Below are the code and all the weights of a small trained network. Each question names an input and a target symbol and asks about switching units off, where a switched-off unit gives its printed mean instead of its output.

import numpy as np


def w(rows, s, z=0):
    codes = np.array(rows[::2]) - 128.0
    scale = np.full(codes.shape[1], s)
    scale[-1] = z or s
    return codes * scale


def norm(h):
    return h / np.sqrt((h * h).mean(-1, keepdims=True) + 1e-5)


def f(y):
    return np.maximum(y, 0)


def softmax(a):
    e = np.exp(a - a.max(-1, keepdims=True))
    return e / e.sum(-1, keepdims=True)


def log_softmax(a):
    a = a - a.max(-1, keepdims=True)
    return a - np.log(np.exp(a).sum(-1, keepdims=True))


def net(x, mask):
    ids = ['ΘΛΦαβγεζμξπψ'.index(c) for c in x.split()]
    T = len(ids)
    res = E[ids] + P[:T]
    u = 0
    for l in range(2):
        q, k, v = (norm(res) @ M[l].T for M in (Q, K, V))
        z = softmax(np.where(np.tri(T) > 0, q @ k.T / 4**0.5, -1e9)) @ v
        res = res + np.where(mask[u], z, O[l][:, -1]) @ O[l][:, :-1]
        u += 1
        y = f(norm(res) @ A[l][:, :-1].T + A[l][:, -1])
        res = res + np.where(mask[u : u + 12], y, B[l][:, -1]) @ B[l][:, :-1]
        u += 12
    return log_softmax(norm(res)[-1] @ U[:, :-1].T + U[:, -1])


Q, K, V, O, A, B = {}, {}, {}, {}, {}, {}
E = w([
[94,150,160,122,84,129],'Θ',
[159,92,176,63,190,114],'Λ',
[191,121,148,138,133,71],'Φ',
[95,119,173,203,160,124],'α',
[100,147,169,132,88,114],'β',
[180,125,150,135,127,74],'γ',
[203,132,147,161,147,89],'ε',
[122,138,172,124,86,109],'ζ',
[57,160,88,181,160,62],'μ',
[73,159,160,140,96,142],'ξ',
[91,129,91,5,155,43],'π',
[113,144,102,143,86,147],'ψ',
],0.024)
P = w([
[135,248,161,89,102,75],'0',
[165,64,135,107,40,146],'1',
[108,198,129,113,110,112],'2',
[152,58,112,107,64,149],'3',
[105,179,119,126,129,105],'4',
[146,51,100,105,83,148],'5',
[100,166,114,134,142,100],'6',
[132,51,83,107,98,155],'7',
[88,152,114,137,157,95],'8',
[115,57,60,109,117,167],'9',
[67,135,118,142,172,97],'10',
[114,55,70,105,116,164],'11',
[92,125,137,146,158,82],'12',
],0.015)
Q[0] = w([
[123,4,88,73,53,156],'0.h0',
[95,116,91,90,108,67],'0.h0',
[186,143,144,108,115,123],'0.h0',
[119,90,126,42,121,101],'0.h0',
],0.011)
K[0] = w([
[24,72,124,156,237,158],'0.h0',
[66,81,79,2,131,60],'0.h0',
[113,94,186,105,132,80],'0.h0',
[140,111,155,59,172,128],'0.h0',
],0.0089)
V[0] = w([
[97,158,39,146,72,130],'0.h0',
[27,98,167,109,202,156],'0.h0',
[121,187,30,96,116,214],'0.h0',
[111,150,180,253,179,108],'0.h0',
],0.006)
O[0] = w([
[124,119,147,52,88,2,142],'0.h0',
[109,189,110,170,166,209,94],'0.h0',
[125,70,185,73,163,95,87],'0.h0',
[47,103,207,161,97,140,3],'0.h0',
],0.0065,0.0028)
A[0] = w([
[95,161,100,152,108,198,3],'0.n0',
[134,104,93,123,141,46,110],'0.n1',
[86,61,106,131,140,221,81],'0.n2',
[114,139,175,147,220,140,85],'0.n3',
[132,244,161,110,172,155,178],'0.n4',
[48,160,138,67,75,140,51],'0.n5',
[132,141,64,165,64,199,118],'0.n6',
[96,58,171,157,79,174,73],'0.n7',
[152,39,131,255,89,106,112],'0.n8',
[203,126,69,97,108,104,86],'0.n9',
[171,119,131,183,210,208,67],'0.n10',
[145,78,117,125,74,170,120],'0.n11',
],0.0097,0.0063)
B[0] = w([
[119,60,121,62,147,76,153],'0.n0',
[130,116,105,167,68,149,254],'0.n1',
[67,93,162,88,157,147,199],'0.n2',
[156,102,78,134,137,40,172],'0.n3',
[179,102,184,145,109,14,216],'0.n4',
[187,117,115,185,89,137,221],'0.n5',
[203,134,151,154,137,58,239],'0.n6',
[82,110,52,136,149,170,187],'0.n7',
[20,136,144,58,80,150,237],'0.n8',
[67,95,151,148,105,165,224],'0.n9',
[144,1,73,150,82,163,171],'0.n10',
[135,32,119,107,91,151,219],'0.n11',
],0.0095,0.0044)
Q[1] = w([
[181,79,91,130,114,132],'1.h0',
[119,182,153,118,178,66],'1.h0',
[116,6,115,78,111,163],'1.h0',
[132,209,200,208,140,80],'1.h0',
],0.014)
K[1] = w([
[116,103,138,122,186,148],'1.h0',
[192,210,168,93,61,169],'1.h0',
[85,90,90,122,233,84],'1.h0',
[202,139,180,173,7,133],'1.h0',
],0.013)
V[1] = w([
[135,129,153,242,103,108],'1.h0',
[44,152,63,99,160,90],'1.h0',
[52,108,134,199,109,131],'1.h0',
[140,206,2,169,100,151],'1.h0',
],0.0096)
O[1] = w([
[114,134,195,185,140,112,124],'1.h0',
[63,191,64,153,80,136,140],'1.h0',
[30,142,175,113,147,94,112],'1.h0',
[254,157,114,191,47,82,4],'1.h0',
],0.0086,0.0033)
A[1] = w([
[95,65,156,51,82,198,216],'1.n0',
[177,141,83,76,145,253,136],'1.n1',
[88,193,152,111,169,58,90],'1.n2',
[126,141,148,202,70,171,222],'1.n3',
[62,90,192,155,74,135,168],'1.n4',
[84,99,94,103,146,61,150],'1.n5',
[169,51,153,63,197,220,49],'1.n6',
[189,214,122,98,141,29,177],'1.n7',
[92,184,127,115,84,50,150],'1.n8',
[129,177,163,157,166,59,125],'1.n9',
[141,199,208,129,160,43,193],'1.n10',
[154,107,215,93,176,86,253],'1.n11',
],0.013,0.0046)
B[1] = w([
[135,204,189,110,164,124,255],'1.n0',
[148,164,105,104,177,199,173],'1.n1',
[180,154,152,106,165,100,169],'1.n2',
[117,120,58,75,148,114,190],'1.n3',
[140,86,83,169,147,120,235],'1.n4',
[145,116,122,154,98,147,217],'1.n5',
[174,41,125,226,96,163,188],'1.n6',
[61,105,189,134,151,183,215],'1.n7',
[183,120,93,196,124,115,223],'1.n8',
[148,156,148,9,182,89,185],'1.n9',
[113,144,175,73,192,150,221],'1.n10',
[106,203,53,140,88,100,213],'1.n11',
],0.015,0.011)
U = w([
[121,58,150,49,69,122,120],'Θ',
[5,121,130,126,119,164,159],'Λ',
[117,150,150,131,97,146,122],'Φ',
[139,136,144,120,103,135,100],'α',
[125,152,159,147,85,130,141],'β',
[126,238,180,116,174,129,191],'γ',
[161,121,158,163,173,233,135],'ε',
[134,134,58,194,101,88,175],'ζ',
[127,196,69,63,81,199,141],'μ',
[138,56,81,72,222,92,1],'ξ',
[118,151,152,142,87,134,139],'π',
[123,169,146,155,112,150,108],'ψ',
],0.011,0.0061)

Each question gives the input, a string of symbols that net reads in full, and the target symbol t.
The units are the heads (4 rows each of Q, K, V and O) and the neurons (one row each of A and B). Each row of codes is followed by its name. A weight is (code - 128) times the scale printed after its matrix; where a second scale follows, it is the last column's (O, A, B and U).
mask holds one flag per unit, layer by layer, with each layer's heads first. A switched-off unit (its flag False) gives its mean, the last column of its rows in O or B, instead of its output. The means were averaged over made-up inputs and are rounded, as every weight is.
A unit's drop is (log p(t) with every unit on - log p(t) with that unit switched off) / (log p(t) with every unit on - log p(t) with every unit switched off).
The circuit of an input: a set's keep is (log p(t) with only the set's units on - log p(t) with every unit switched off) / (log p(t) with every unit on - log p(t) with every unit switched off). Starting from the 12 units with the biggest drops (on a tie, the unit counted first), units are removed one at a time, each time the one whose removal leaves the highest keep (on an exact tie, the one counted first), for as long as the keep stays at least 0.8.
units of the circuit, in order: the units of the circuit, biggest drop first
unit that matters most: the unit with the biggest drop
k most important neurons: the k neurons with the biggest drops, biggest first
k most important neurons of layer l: the k neurons of layer l with the biggest drops, biggest first
input ψ π ξ ψ ψ α ξ Λ π ψ π, target ζ: units of the circuit, in order	[0.n1 1.n10 1.n9 1.n5]
input π Λ ψ Θ Λ Λ ψ Φ, target ε: units of the circuit, in order	[1.n0 1.n6 1.h0]
input β ψ ψ ψ ψ π μ Φ μ Φ, target ζ: units of the circuit, in order	[1.h0]
input ε Λ Λ Λ ψ, target γ: units of the circuit, in order	[0.n6 1.n6]
input Φ π Λ Θ Λ α Φ Φ, target Λ: 4 most important neurons	[0.n4 0.n7 0.n2 0.n8]
input β Λ ψ α Λ ε π ε μ ψ ζ ζ, target ζ: 2 most important neurons	[0.n4 0.n6]
input μ Θ Θ π ψ α ψ Φ ε ψ π ψ Λ, target γ: units of the circuit, in order	[1.n11 1.n3]
input ψ ψ ζ ξ, target ξ: 2 most important neurons	[0.n5 1.n4]
input π ζ Λ ψ ψ Φ α Θ, target Λ: 2 most important neurons of layer 0	[0.n4 0.n7]
input ψ α π Λ, target ε: units of the circuit, in order	[1.n6 1.n0]
input ψ ψ ψ β ξ ψ ψ α ψ π Λ, target γ: 3 most important neurons	[0.n11 1.n11 0.n10]
input γ Λ π Λ ψ α ψ ψ Λ μ π Φ, target μ: 2 most important neurons	[0.n1 0.n8]
input Λ ψ Λ ψ α π Φ γ β π β Θ Λ, target ζ: 3 most important neurons	[0.n10 0.n6 1.n11]
input ψ Φ μ ψ ψ ψ α π, target μ: unit that matters most	0.h0
input Λ ζ Λ π Λ α, target Λ: 2 most important neurons	[0.n4 0.n8]
input ψ Λ Θ γ, target ε: 2 most important neurons	[1.n6 1.n0]
input π Λ ψ γ, target ε: 3 most important neurons	[0.n1 1.n6 0.n4]
input μ γ Λ π β ψ ψ, target ξ: 2 most important neurons of layer 0	[0.n11 0.n10]
input ψ ψ ψ α Φ ψ π, target γ: 2 most important neurons of layer 1	[1.n4 1.n7]
input Λ ψ π π Θ Λ π Θ, target μ: units of the circuit, in order	[1.h0]
input ε Φ Θ ψ ψ π μ α ψ Λ β Θ, target ε: 2 most important neurons	[0.n8 1.n0]
input ψ ψ ψ α ψ ξ π Λ γ Θ ψ ψ, target ε: 3 most important neurons	[0.n1 0.n2 1.n0]
input ψ π α Λ π ψ ψ γ Λ ψ α π π, target ζ: 4 most important neurons	[0.n6 0.n1 1.n10 1.n8]
input Λ Θ ψ Λ ψ ψ ψ ψ ψ Φ ξ ξ, target ε: 3 most important neurons	[0.n5 1.n0 1.n6]
input ψ ψ β Θ Θ ψ, target Θ: 3 most important neurons of layer 1	[1.n8 1.n11 1.n7]
input γ ψ ψ ψ β ψ β ψ ε ψ Λ Θ, target ε: 2 most important neurons	[1.n0 1.n6]
input ζ π ψ α ψ ψ π γ ψ γ, target μ: most important neuron of layer 0	[0.n8]
input α Λ α Θ, target Λ: 2 most important neurons of layer 0	[0.n4 0.n3]
input ψ Λ ψ ψ Θ ζ ζ Λ ψ γ γ Λ Λ, target ζ: 2 most important neurons	[0.n10 1.n11]
